Below is a small trained network, with its code and all its weights. Each question gives an input and a target symbol and asks what happens when units are switched off, that is, made to give their printed mean instead of their output.

import numpy as np


def w(rows, s, z=0):
    codes = np.array(rows[::2]) - 128.0
    scale = np.full(codes.shape[1], s)
    scale[-1] = z or s
    return codes * scale


def f(y):
    return y / 2 * (1 + np.tanh(0.7978845608 * (y + 0.044715 * y**3)))


def softmax(a):
    e = np.exp(a - a.max(-1, keepdims=True))
    return e / e.sum(-1, keepdims=True)


def log_softmax(a):
    a = a - a.max(-1, keepdims=True)
    return a - np.log(np.exp(a).sum(-1, keepdims=True))


def net(x, mask):
    ids = ['Ψβζηθλω'.index(c) for c in x.split()]
    T = len(ids)
    res = E[ids] + P[:T]
    r = res
    for j in range(3):
        rows = slice(2 * j, 2 * j + 2)
        q, k, v = (r @ M[0][rows].T for M in (Q, K, V))
        z = softmax(np.where(np.tri(T) > 0, q @ k.T / 2**0.5, -1e9)) @ v
        o = O[0][rows]
        res = res + np.where(mask[j], z, o[:, -1]) @ o[:, :-1]
    y = f(res @ A[0][:, :-1].T + A[0][:, -1])
    res = res + np.where(mask[3:19], y, B[0][:, -1]) @ B[0][:, :-1]
    return log_softmax(res[-1] @ U[:, :-1].T + U[:, -1])


Q, K, V, O, A, B = {}, {}, {}, {}, {}, {}
E = w([
[200,174,165,141,181],'Ψ',
[133,73,138,177,138],'β',
[189,120,97,62,129],'ζ',
[82,97,119,1,197],'η',
[111,113,20,149,117],'θ',
[20,40,141,143,175],'λ',
[165,56,157,103,117],'ω',
],0.017)
P = w([
[141,138,163,117,1],'0',
[157,155,118,158,163],'1',
[163,143,105,149,176],'2',
[176,131,110,160,170],'3',
[159,107,101,140,167],'4',
[172,109,114,150,175],'5',
[171,99,103,164,176],'6',
[162,111,91,170,201],'7',
],0.0091)
Q[0] = w([
[109,191,188,102,83],'h1',
[175,137,126,128,172],'h1',
[89,151,94,122,76],'h2',
[113,246,167,134,64],'h2',
[127,97,87,163,135],'h3',
[98,165,121,128,69],'h3',
],0.012)
K[0] = w([
[139,109,34,152,200],'h1',
[94,60,138,113,89],'h1',
[118,146,153,139,191],'h2',
[113,86,77,107,217],'h2',
[169,130,171,97,91],'h3',
[149,171,134,166,247],'h3',
],0.014)
V[0] = w([
[93,91,173,210,76],'h1',
[246,168,130,187,114],'h1',
[189,133,203,99,151],'h2',
[56,200,197,178,170],'h2',
[119,167,112,206,143],'h3',
[129,88,215,137,140],'h3',
],0.011)
O[0] = w([
[206,27,128,206,97,146],'h1',
[116,215,175,199,40,141],'h1',
[174,186,210,90,105,253],'h2',
[97,170,170,166,250,13],'h2',
[160,158,128,254,186,22],'h3',
[125,48,244,140,102,162],'h3',
],0.0072,0.0047)
A[0] = w([
[66,153,156,146,126,93],'n1',
[255,144,104,102,149,55],'n2',
[166,99,141,224,75,112],'n3',
[151,113,156,203,124,78],'n4',
[85,126,79,205,127,138],'n5',
[115,121,198,85,111,159],'n6',
[169,115,94,98,204,62],'n7',
[128,140,156,133,154,106],'n8',
[128,230,79,102,89,182],'n9',
[128,125,136,219,94,57],'n10',
[128,115,132,125,78,81],'n11',
[206,54,107,141,166,3],'n12',
[54,123,150,100,174,68],'n13',
[152,195,173,154,159,33],'n14',
[160,109,118,237,100,140],'n15',
[144,134,137,132,88,98],'n16',
],0.0089,0.004)
B[0] = w([
[47,45,117,166,126,127],'n1',
[19,183,174,190,60,254],'n2',
[173,104,65,145,234,201],'n3',
[136,75,81,97,173,163],'n4',
[88,158,199,169,149,145],'n5',
[143,106,243,166,177,198],'n6',
[23,214,196,189,149,203],'n7',
[122,90,140,126,151,130],'n8',
[69,171,155,169,133,234],'n9',
[79,171,133,107,239,155],'n10',
[111,106,76,134,192,140],'n11',
[14,156,143,130,57,235],'n12',
[163,173,124,254,117,145],'n13',
[93,39,66,91,91,174],'n14',
[156,149,121,148,205,195],'n15',
[134,102,65,189,154,150],'n16',
],0.0044,0.0075)
U = w([
[150,187,188,192,189,252],'Ψ',
[232,65,77,150,224,171],'β',
[105,142,111,113,54,114],'ζ',
[134,116,106,50,247,36],'η',
[108,145,2,180,183,118],'θ',
[9,57,150,184,132,11],'λ',
[228,42,127,124,116,29],'ω',
],0.0053,0.0031)

Each question gives the input, a string of symbols that net reads in full, and the target symbol t.
The units are the heads (2 rows each of Q, K, V and O) and the neurons (one row each of A and B). Each row of codes is followed by its name. A weight is (code - 128) times the scale printed after its matrix; where a second scale follows, it is the last column's (O, A, B and U).
mask holds one flag per unit, heads first, then neurons. A switched-off unit (its flag False) gives its mean, the last column of its rows in O or B, instead of its output. The means were averaged over made-up inputs and are rounded, as every weight is.
A unit's drop is (log p(t) with every unit on - log p(t) with that unit switched off) / (log p(t) with every unit on - log p(t) with every unit switched off).
The circuit of an input: a set's keep is (log p(t) with only the set's units on - log p(t) with every unit switched off) / (log p(t) with every unit on - log p(t) with every unit switched off). Starting from the 12 units with the biggest drops (on a tie, the unit counted first), units are removed one at a time, each time the one whose removal leaves the highest keep (on an exact tie, the one counted first), for as long as the keep stays at least 0.8.
circuit, biggest first: the units of the circuit, biggest drop first
unit that matters most: the unit with the biggest drop
k most important neurons: the k neurons with the biggest drops, biggest first
which heads matter: for each layer, one digit per head in row order, 1 if its drop is at least 0.15 and else 0, layers parted by /
drop of u: that unit's drop, to one decimal
input η θ λ η ω Ψ Ψ β, target η: circuit, biggest first	h1
input λ Ψ Ψ β ζ ζ, target λ: circuit, biggest first	h1, n12, n2, n7
input Ψ θ ζ ζ θ ζ ζ λ, target Ψ: circuit, biggest first	h2, h1
input θ λ Ψ, target θ: circuit, biggest first	h2, h3
input Ψ λ θ β Ψ λ η, target Ψ: which heads matter	010
input ζ β θ Ψ θ θ θ η, target ζ: circuit, biggest first	h2, h1
input ζ θ ω θ θ Ψ Ψ Ψ, target ζ: which heads matter	011
input ζ λ λ θ Ψ θ ζ, target ζ: 2 most important neurons	n2, n3
input ω Ψ Ψ ζ ω Ψ, target ω: circuit, biggest first	h3, h2, n7
input ω Ψ θ β β Ψ β ω, target ω: circuit, biggest first	h3, h2, n7, h1
input λ ζ λ Ψ λ λ η, target λ: circuit, biggest first	h1, n12, n7, h3
input Ψ λ β, target β: which heads matter	001
input β Ψ Ψ Ψ, target β: 2 most important neurons	n3, n4
input ω Ψ θ ζ Ψ θ η, target ω: unit that matters most	h2
input η ζ θ Ψ Ψ ζ, target η: drop of h3	0.1
input ζ Ψ θ η η ζ θ, target ζ: drop of n12	-0.1
input η θ Ψ η Ψ θ Ψ ω, target η: drop of h1	0.9
input ζ λ η β λ Ψ, target ζ: drop of h1	0.1
